Below is a small trained network, with its code and all its weights. Each question gives an input and a target symbol and asks what happens when units are switched off, that is, made to give their printed mean instead of their output.

import numpy as np


def w(rows, s, z=0):
    codes = np.array(rows[::2]) - 128.0
    scale = np.full(codes.shape[1], s)
    scale[-1] = z or s
    return codes * scale


def norm(h):
    return h / np.sqrt((h * h).mean(-1, keepdims=True) + 1e-5)


def f(y):
    return np.maximum(y, 0)


def softmax(a):
    e = np.exp(a - a.max(-1, keepdims=True))
    return e / e.sum(-1, keepdims=True)


def log_softmax(a):
    a = a - a.max(-1, keepdims=True)
    return a - np.log(np.exp(a).sum(-1, keepdims=True))


def net(x, mask):
    ids = ['βγδζηθξπψω'.index(c) for c in x.split()]
    T = len(ids)
    res = E[ids] + P[:T]
    u = 0
    for l in range(2):
        r = norm(res)
        for j in range(2):
            rows = slice(4 * j, 4 * j + 4)
            q, k, v = (r @ M[l][rows].T for M in (Q, K, V))
            z = softmax(np.where(np.tri(T) > 0, q @ k.T / 4**0.5, -1e9)) @ v
            o = O[l][rows]
            res = res + np.where(mask[u + j], z, o[:, -1]) @ o[:, :-1]
        u += 2
        y = f(norm(res) @ A[l][:, :-1].T + A[l][:, -1])
        res = res + np.where(mask[u : u + 4], y, B[l][:, -1]) @ B[l][:, :-1]
        u += 4
    return log_softmax(norm(res)[-1] @ U[:, :-1].T + U[:, -1])


Q, K, V, O, A, B = {}, {}, {}, {}, {}, {}
E = w([
[161,131,228,153,162,110,83,86],'β',
[53,81,97,82,159,86,143,81],'γ',
[152,54,114,243,128,132,136,125],'δ',
[72,57,115,115,141,40,144,137],'ζ',
[116,53,81,125,131,162,130,124],'η',
[116,194,142,188,170,26,86,105],'θ',
[127,210,99,138,60,251,57,102],'ξ',
[217,120,89,83,102,107,67,223],'π',
[138,108,28,123,136,153,196,56],'ψ',
[14,163,156,191,146,146,155,209],'ω',
],0.02)
P = w([
[144,29,42,223,55,29,24,105],'0',
[91,66,147,87,65,164,81,79],'1',
[127,90,28,195,177,106,3,165],'2',
[133,141,182,73,112,180,119,114],'3',
[170,156,35,197,180,128,8,192],'4',
[128,106,176,76,79,187,139,93],'5',
],0.011)
Q[0] = w([
[45,135,169,143,118,111,197,96],'L0H1',
[184,95,146,121,99,86,251,126],'L0H1',
[122,215,102,160,174,50,123,169],'L0H1',
[111,149,252,166,97,159,114,60],'L0H1',
[47,210,133,185,160,142,136,155],'L0H2',
[103,153,90,106,93,165,121,183],'L0H2',
[164,212,70,136,156,104,43,174],'L0H2',
[193,138,216,102,81,119,168,102],'L0H2',
],0.043)
K[0] = w([
[64,124,115,114,179,88,181,122],'L0H1',
[165,33,149,144,166,109,254,97],'L0H1',
[110,185,83,142,137,43,69,128],'L0H1',
[58,93,241,192,126,157,119,61],'L0H1',
[82,166,151,199,82,133,144,145],'L0H2',
[121,166,141,143,82,169,112,182],'L0H2',
[182,234,139,159,133,134,39,166],'L0H2',
[133,29,58,172,79,116,108,68],'L0H2',
],0.04)
V[0] = w([
[74,69,202,181,147,171,125,51],'L0H1',
[98,118,107,103,117,30,127,231],'L0H1',
[188,49,103,238,145,164,173,194],'L0H1',
[120,162,61,76,84,135,167,92],'L0H1',
[32,101,132,173,175,123,214,181],'L0H2',
[18,196,74,154,4,192,121,187],'L0H2',
[164,90,65,102,98,75,165,181],'L0H2',
[77,203,173,229,119,91,139,133],'L0H2',
],0.028)
O[0] = w([
[91,145,249,190,89,95,177,113,35],'L0H1',
[96,105,60,61,181,62,87,136,188],'L0H1',
[76,68,108,245,132,185,115,172,178],'L0H1',
[101,150,87,83,162,159,168,111,126],'L0H1',
[60,86,173,130,201,66,178,143,12],'L0H2',
[148,196,205,122,208,178,149,254,129],'L0H2',
[178,51,141,111,171,165,90,147,223],'L0H2',
[155,205,142,203,200,93,175,108,6],'L0H2',
],0.02,0.026)
A[0] = w([
[133,158,48,218,235,60,148,164,98],'L0N1',
[183,157,205,98,118,116,136,93,109],'L0N2',
[163,205,53,205,184,65,114,73,2],'L0N3',
[87,151,120,44,74,254,248,68,157],'L0N4',
],0.043,0.0063)
B[0] = w([
[34,225,231,126,151,174,42,122,180],'L0N1',
[105,141,141,88,96,139,67,35,163],'L0N2',
[100,47,66,223,84,137,212,208,174],'L0N3',
[163,171,76,127,241,130,220,4,251],'L0N4',
],0.032,0.026)
Q[1] = w([
[97,129,205,131,78,20,114,93],'L1H1',
[112,119,110,100,164,157,28,176],'L1H1',
[141,94,130,41,169,84,163,66],'L1H1',
[119,43,114,140,162,89,213,208],'L1H1',
[100,27,197,74,154,117,187,94],'L1H2',
[44,224,110,135,140,55,191,132],'L1H2',
[186,196,169,128,126,152,207,110],'L1H2',
[121,110,114,171,97,161,109,3],'L1H2',
],0.041)
K[1] = w([
[91,129,199,154,77,10,110,130],'L1H1',
[104,138,119,55,81,136,54,194],'L1H1',
[140,101,158,62,211,48,151,66],'L1H1',
[82,38,96,178,205,94,163,136],'L1H1',
[132,30,132,69,190,147,176,81],'L1H2',
[44,188,211,120,45,121,178,81],'L1H2',
[179,230,187,153,188,141,182,87],'L1H2',
[160,143,3,191,114,126,197,108],'L1H2',
],0.039)
V[1] = w([
[197,121,223,109,41,89,163,193],'L1H1',
[58,74,106,20,80,95,206,153],'L1H1',
[93,108,168,152,106,178,62,195],'L1H1',
[120,141,137,125,135,108,83,4],'L1H1',
[159,214,153,185,149,143,52,90],'L1H2',
[75,122,191,135,90,152,109,106],'L1H2',
[186,117,127,88,60,130,167,87],'L1H2',
[32,131,128,86,136,163,74,85],'L1H2',
],0.03)
O[1] = w([
[116,114,52,218,160,151,54,121,5],'L1H1',
[201,106,178,197,183,71,140,121,132],'L1H1',
[141,130,78,107,155,165,172,4,128],'L1H1',
[136,80,181,116,52,132,78,134,162],'L1H1',
[75,155,89,49,88,118,144,167,105],'L1H2',
[187,137,124,64,156,121,136,65,74],'L1H2',
[114,91,113,158,141,124,79,194,135],'L1H2',
[158,153,170,131,145,70,181,110,183],'L1H2',
],0.024,0.027)
A[1] = w([
[105,229,68,116,134,179,149,122,72],'L1N1',
[156,56,35,183,66,95,162,118,61],'L1N2',
[189,70,14,61,146,110,3,184,4],'L1N3',
[116,157,187,106,120,107,213,112,102],'L1N4',
],0.046,0.0034)
B[1] = w([
[230,95,164,161,112,102,91,114,146],'L1N1',
[131,226,118,83,113,67,184,187,167],'L1N2',
[108,117,20,191,196,154,1,128,255],'L1N3',
[97,82,71,108,117,146,90,219,158],'L1N4',
],0.035,0.092)
U = w([
[61,112,110,255,148,179,169,134,100],'β',
[49,201,162,117,228,131,93,157,64],'γ',
[116,122,68,114,206,151,199,72,204],'δ',
[112,184,41,131,88,31,143,162,110],'ζ',
[147,65,139,168,183,32,107,146,134],'η',
[94,122,24,152,190,119,27,125,209],'θ',
[201,179,110,92,118,174,95,180,4],'ξ',
[81,47,96,107,133,169,154,225,70],'π',
[65,98,131,137,92,152,76,34,182],'ψ',
[15,121,87,14,156,53,83,84,4],'ω',
],0.0091,0.0022)

Each question gives the input, a string of symbols that net reads in full, and the target symbol t.
The units are the heads (4 rows each of Q, K, V and O) and the neurons (one row each of A and B). Each row of codes is followed by its name. A weight is (code - 128) times the scale printed after its matrix; where a second scale follows, it is the last column's (O, A, B and U).
mask holds one flag per unit, layer by layer, with each layer's heads first. A switched-off unit (its flag False) gives its mean, the last column of its rows in O or B, instead of its output. The means were averaged over made-up inputs and are rounded, as every weight is.
A unit's drop is (log p(t) with every unit on - log p(t) with that unit switched off) / (log p(t) with every unit on - log p(t) with every unit switched off).
The circuit of an input: a set's keep is (log p(t) with only the set's units on - log p(t) with every unit switched off) / (log p(t) with every unit on - log p(t) with every unit switched off). Starting from all 12 units, units are removed one at a time, each time the one whose removal leaves the highest keep (on an exact tie, the one counted first), for as long as the keep stays at least 0.8.
circuit, biggest first: the units of the circuit, biggest drop first
most important unit: the unit with the biggest drop
k most important neurons: the k neurons with the biggest drops, biggest first
top k neurons in layer l: the k neurons of layer l with the biggest drops, biggest first
which heads matter: for each layer, one digit per head in row order, 1 if its drop is at least 0.15 and else 0, layers parted by /
input ψ γ ψ, target π: circuit, biggest first -> L1H1, L1N3, L1N4
input η η δ, target ψ: 3 most important neurons -> L0N1, L1N3, L1N2
input ξ π π ζ, target η: which heads matter -> 01 / 10
input ψ θ ψ ψ, target δ: circuit, biggest first -> L0N4, L0H1
input δ θ θ β, target ψ: circuit, biggest first -> L1N3, L0H1, L0N2
input ψ θ ζ, target β: which heads matter -> 01 / 00
input β ω η β ψ, target ζ: 2 most important neurons -> L1N2, L1N3
input ζ γ δ, target ψ: top 3 neurons in layer 0 -> L0N1, L0N4, L0N3
input ψ ψ ζ, target ω: most important unit -> L0H2
input π ζ π ξ β, target ζ: 2 most important neurons -> L0N3, L1N3
input ψ π π π π η, target π: which heads matter -> 00 / 10
input π ζ η η ω, target γ: which heads matter -> 01 / 00
input ψ π π θ π β, target ψ: 2 most important neurons -> L1N3, L0N2
input π π η ω ζ, target γ: 2 most important neurons -> L0N1, L1N3
input γ η ω π π η, target π: 3 most important neurons -> L1N3, L1N4, L0N4
input θ ξ ζ, target ξ: 2 most important neurons -> L1N3, L1N1
input π δ π θ ψ, target β: most important unit -> L0N3
input γ γ β ω γ, target γ: 2 most important neurons -> L0N1, L1N3
input γ ξ η, target ξ: 2 most important neurons -> L1N3, L1N1
input π π γ π ω γ, target ω: 2 most important neurons -> L1N3, L0N2
input π π θ θ, target ζ: 3 most important neurons -> L0N3, L1N3, L1N2
input η ψ η, target δ: top neuron in layer 0 -> L0N4
